Here is a tiny trained network, its code and every weight. The questions are about switching its units off for an input and a class, where a switched-off unit gives its printed mean instead of its output.

import numpy as np


def w(rows, s, z=0):
    codes = np.array(rows[::2]) - 128.0
    scale = np.full(codes.shape[1], s)
    scale[-1] = z or s
    return codes * scale


def f(y):
    return np.maximum(y, 0)


def log_softmax(a):
    a = a - a.max(-1, keepdims=True)
    return a - np.log(np.exp(a).sum(-1, keepdims=True))


def net(x, mask):
    res = np.array(x, float).reshape(1, 5) / 4 @ E
    y = f(res @ A[0][:, :-1].T + A[0][:, -1])
    res = res + np.where(mask, y, B[0][:, -1]) @ B[0][:, :-1]
    return log_softmax(res[-1] @ U[:, :-1].T + U[:, -1])


A, B = {}, {}
E = w([
[163,197,55,9],'x0',
[241,212,217,118],'x1',
[94,33,182,79],'x2',
[50,44,203,65],'x3',
[67,250,217,125],'x4',
],0.012)
A[0] = w([
[109,151,228,162,38],'n1',
[146,113,213,160,232],'n2',
[167,127,122,85,254],'n3',
[117,129,141,250,253],'n4',
[72,62,146,138,190],'n5',
[99,140,104,216,172],'n6',
[148,142,164,37,123],'n7',
],0.014,0.0045)
B[0] = w([
[52,149,151,183,212],'n1',
[135,154,183,217,225],'n2',
[220,103,141,111,200],'n3',
[117,106,71,186,250],'n4',
[110,47,116,141,240],'n5',
[103,144,34,162,208],'n6',
[118,181,246,98,208],'n7',
],0.013,0.015)
U = w([
[232,178,138,109,234],'0',
[93,6,196,155,57],'1',
[67,198,227,65,145],'2',
[106,137,105,131,1],'3',
[72,57,27,91,222],'4',
[178,89,168,168,88],'5',
[138,176,62,165,150],'6',
[81,196,157,206,82],'7',
],0.014,0.0093)

Each question gives the input, the list of numbers given to net, and the class t.
The units are the neurons (one row each of A and B). Each row of codes is followed by its name. A weight is (code - 128) times the scale printed after its matrix; where a second scale follows, it is the last column's (A, B and U).
mask holds one flag per neuron, in row order. A switched-off neuron (its flag False) gives its mean, the last column of its row in B, instead of its output. The means were averaged over made-up inputs and are rounded, as every weight is.
A unit's drop is (log p(t) with every unit on - log p(t) with that unit switched off) / (log p(t) with every unit on - log p(t) with every unit switched off).
The circuit of an input: a set's keep is (log p(t) with only the set's units on - log p(t) with every unit switched off) / (log p(t) with every unit on - log p(t) with every unit switched off). Starting from all 7 units, units are removed one at a time, each time the one whose removal leaves the highest keep (on an exact tie, the one counted first), for as long as the keep stays at least 0.8.
units of the circuit, in order: the units of the circuit, biggest drop first
k most important neurons: the k neurons with the biggest drops, biggest first
drop when u is switched off: that unit's drop, to one decimal
input [5,8,-4,6,-1], class 2: units of the circuit, in order -> n7
input [-3,6,0,2,-7], class 5: units of the circuit, in order -> n5, n1
input [0,-4,-3,-1,5], class 6: 3 most important neurons -> n5, n7, n2
input [-6,0,-8,0,-5], class 4: units of the circuit, in order -> n7, n2
input [-7,6,3,2,-3], class 7: 2 most important neurons -> n2, n1
input [-8,-2,0,-6,-2], class 4: units of the circuit, in order -> n7, n4
input [-4,6,-5,-2,-6], class 6: units of the circuit, in order -> n4, n7
input [4,0,8,-3,-1], class 2: units of the circuit, in order -> n7, n4
input [0,-3,-5,-5,-7], class 4: 2 most important neurons -> n2, n7
input [7,-2,5,0,-1], class 2: 2 most important neurons -> n7, n4
input [-8,-8,-4,-8,8], class 6: 2 most important neurons -> n6, n4
input [-8,-1,3,4,6], class 7: 3 most important neurons -> n1, n2, n3
input [-1,0,-2,-2,-8], class 4: 2 most important neurons -> n2, n7
input [-6,1,3,3,6], class 7: units of the circuit, in order -> n1
input [7,0,4,0,-3], class 0: 2 most important neurons -> n3, n1
input [4,5,0,3,-1], class 2: 3 most important neurons -> n7, n4, n6
input [2,-3,2,-5,6], class 6: 2 most important neurons -> n7, n2
input [0,-6,0,1,2], class 4: drop when n6 is switched off -> 0.0
input [6,1,4,2,-7], class 0: drop when n3 is switched off -> 0.1
input [2,-7,-1,-5,8], class 6: drop when n5 is switched off -> 0.4
input [7,5,8,3,-7], class 0: units of the circuit, in order -> n3
